Here is a tiny trained network, its code and every weight. The questions are about switching its units off for an input and a class, where a switched-off unit gives its printed mean instead of its output.

import numpy as np


def w(rows, s, z=0):
    codes = np.array(rows[::2]) - 128.0
    scale = np.full(codes.shape[1], s)
    scale[-1] = z or s
    return codes * scale


def norm(h):
    return h / np.sqrt((h * h).mean(-1, keepdims=True) + 1e-5)


def f(y):
    return np.maximum(y, 0)


def log_softmax(a):
    a = a - a.max(-1, keepdims=True)
    return a - np.log(np.exp(a).sum(-1, keepdims=True))


def net(x, mask):
    res = np.array(x, float).reshape(1, 5) / 4 @ E
    u = 0
    for l in range(2):
        y = f(norm(res) @ A[l][:, :-1].T + A[l][:, -1])
        res = res + np.where(mask[u : u + 5], y, B[l][:, -1]) @ B[l][:, :-1]
        u += 5
    return log_softmax(norm(res)[-1] @ U[:, :-1].T + U[:, -1])


A, B = {}, {}
E = w([
[39,180,152,79],'x0',
[106,91,245,104],'x1',
[116,145,116,3],'x2',
[176,201,124,101],'x3',
[201,153,111,81],'x4',
],0.0062)
A[0] = w([
[156,84,131,254,37],'L0N1',
[123,241,167,181,255],'L0N2',
[157,101,32,128,63],'L0N3',
[160,106,40,76,96],'L0N4',
[181,56,47,57,89],'L0N5',
],0.0088,0.0034)
B[0] = w([
[236,1,140,149,215],'L0N1',
[137,48,53,55,254],'L0N2',
[196,179,146,56,193],'L0N3',
[141,237,83,193,201],'L0N4',
[147,223,171,190,204],'L0N5',
],0.0078,0.0051)
A[1] = w([
[180,66,70,6,162],'L1N1',
[43,131,150,150,178],'L1N2',
[54,143,198,152,252],'L1N3',
[151,119,139,152,150],'L1N4',
[133,116,179,85,68],'L1N5',
],0.012,0.0025)
B[1] = w([
[45,172,191,254,254],'L1N1',
[109,60,7,89,165],'L1N2',
[79,105,135,59,177],'L1N3',
[113,115,43,92,164],'L1N4',
[152,138,164,83,163],'L1N5',
],0.0081,0.0073)
U = w([
[100,174,67,83,2],'0',
[215,17,99,153,198],'1',
[47,54,112,36,134],'2',
[77,139,140,156,117],'3',
[124,163,251,57,96],'4',
[96,204,104,156,117],'5',
[231,224,87,109,154],'6',
],0.017,0.006)

Each question gives the input, the list of numbers given to net, and the class t.
The units are the neurons (one row each of A and B). Each row of codes is followed by its name. A weight is (code - 128) times the scale printed after its matrix; where a second scale follows, it is the last column's (A, B and U).
mask holds one flag per neuron, layer by layer. A switched-off neuron (its flag False) gives its mean, the last column of its row in B, instead of its output. The means were averaged over made-up inputs and are rounded, as every weight is.
A unit's drop is (log p(t) with every unit on - log p(t) with that unit switched off) / (log p(t) with every unit on - log p(t) with every unit switched off).
The circuit of an input: a set's keep is (log p(t) with only the set's units on - log p(t) with every unit switched off) / (log p(t) with every unit on - log p(t) with every unit switched off). Starting from all 10 units, units are removed one at a time, each time the one whose removal leaves the highest keep (on an exact tie, the one counted first), for as long as the keep stays at least 0.8.
circuit, biggest first: the units of the circuit, biggest drop first
most important unit: the unit with the biggest drop
top k neurons: the k neurons with the biggest drops, biggest first
k most important neurons of layer l: the k neurons of layer l with the biggest drops, biggest first
drop of u: that unit's drop, to one decimal
input [2,1,-4,-2,8], class 5: most important neuron of layer 1 -> [L1N1]
input [4,6,3,-1,0], class 2: circuit, biggest first -> [L1N2, L0N3]
input [-5,-5,0,1,-4], class 6: 4 most important neurons of layer 0 -> [L0N3, L0N4, L0N2, L0N5]
input [2,6,-3,0,2], class 2: top 2 neurons -> [L0N3, L0N1]
input [2,5,-3,-7,-5], class 2: circuit, biggest first -> [L1N3, L1N1]
input [2,-5,6,-6,6], class 6: top 2 neurons -> [L1N1, L0N5]
input [5,-2,-8,5,-5], class 1: 2 most important neurons of layer 0 -> [L0N1, L0N3]
input [5,-4,-7,0,-7], class 1: circuit, biggest first -> [L0N1, L1N1]
input [8,0,2,8,1], class 3: circuit, biggest first -> [L1N1, L0N2]
input [4,-2,-4,8,5], class 5: circuit, biggest first -> [L1N1, L0N2]
input [-1,5,1,3,-5], class 2: top 3 neurons -> [L0N1, L0N3, L1N2]
input [6,4,0,-2,1], class 2: top 3 neurons -> [L1N2, L0N1, L0N3]
input [4,4,-8,-8,-3], class 1: top 2 neurons -> [L0N1, L1N1]
input [0,1,5,6,-3], class 3: circuit, biggest first -> [L1N1]
input [5,-1,6,5,5], class 5: top 2 neurons -> [L1N1, L0N3]
input [1,-8,8,-1,-5], class 6: top 2 neurons -> [L1N1, L0N4]
input [4,0,4,-5,7], class 5: 2 most important neurons of layer 0 -> [L0N3, L0N4]
input [1,2,2,5,-1], class 3: drop of L1N1 -> 1.1
input [1,3,-4,3,-5], class 1: drop of L0N5 -> -0.1
input [5,7,-7,-3,-1], class 2: most important unit -> L1N3
input [4,1,-5,5,8], class 5: drop of L1N1 -> 1.3
